(58): [  5  13  63  11  32 -47 -43  39 -51 -82  12  -2 -86 -80  19 -50  -5  29
  39 -36 -84  46  14 -82  48  32  59  59 -72 -58 -86  27  59  29 -40]
(209): [-41 -25  59  78  38  33  66 -33  69  80 -13  24  70  62  -6  33  -7 -42
 -53  35  60  69  55  42  55 -44  17 -63  46  72  84  -1  50   8  47]
(207): [ -85  -69   65  -21  -33 -113  -68  -68  -88  -54  -14  -15 -101 -105
   68 -114  -85  -77  -41  -82 -102   26  -15 -117   38  -60   62  -64
 -116  -54  -94  -50   52   55    2]
(106): [-50 -48 -41  57  16  37  58 -49  45  55 -14 -22  58  63 -98  40 -34 -44
 -69  -4  64  -4  31  42 -21 -55 -75 -60  55  46  65 -32 -33 -78 -17]
(31): [ 77  45   0 -25  11  16 -36  55  -1 -37  -6  28 -13 -19  38 -12  33  33
  32   0 -17 -19  -4   4  -1  73  23  49 -30 -31 -47  41   6  44 -15]
(203): [-54 -55 -46  66  33 -22  -8 -28  -6   0   0 -46   0   8 -88  -5 -42 -48
 -44 -21   6  21  29 -11 -12 -32   0 -35 -46 -39  21  33 -25 -78 -77]
(205): [ 26  20 -83   5   9  53  37   3  47  55   3 -18 -47  87 -49  67  33  25
  18  46  86 -51   2  80 -46   5 -61  10  87  29  66  -4 -60 -45  -1]
(67): [-68 -38  16  66  23   8  68 -54  28  82   6   9  58  62 -22  34 -24 -31
 -26  30  63  44  51  31  40 -68   5 -54  64  74  82 -23  18 -16  51]
(189): [ 64  36  -3 -70 -24 -15 -59  55 -28 -60 -11  12 -53  64  39 -35  17  29
  25 -19 -59 -31  69 -35  41  69  17  46 -72  64 -76  41 -14  32  64]
(109): [ 29  15  -5  72  70  25   2  70  26  -1   2  -7  19  18 -63  30  21  22
   5  24  15  52  38  18  27  44 -39  35  18 -23  22  97   6 -39 -58]
howmany (209): [80]
1
howmany (203): [-46]
3
howmany (209): [42]
1
howmany (109): [70]
2
howmany (189): [65]
0

(203): [112  12  11  12  12  11 112]
(207): [  1  12   5 -71  11  13   1]
(67): [ 11  12  29 -71  12  68   1]
howmany (207): [12]
1
howmany (207): [-71]
1
howmany (203): [12]
3
howmany (203): [13]
0
howmany (67): [1]
1
howmany (67): [12]
2
howmany (207): [1]
2

(203): [ -29    7   -9   17   51    7  -28  -14   30  -26   25   16  -75    2
   -1  -41   15  -64  -37  -20  -29 -105   16  -24    5   21  -48   13
  -37   48   24   60   19   71  -14   27    5   40   -6   -4    2  -17]
(27): [  7 -19  43   1 -14   1 -76  19  18  29   0   9 -61   7  22 -15 -55  40
 -11  30  40 -33  30   7   3  11  -4   4  18  54   4 -55 -46  -3   6  -3
   5  12  -4 -15 -17   5]
(31): [-29   7  -9  17  51   7  -8  -7  30 -26  25  -8 -75   2  -1 -41  -8 -64
 -37 -20 -29 -41  -9 -24   5  21 -41  13 -41  48  24  60  19  71  15  41
  -8   7  11  26   9 -42]
howmany (31): [-7]
1
howmany (27): [-55]
2
howmany (27): [-14]
1

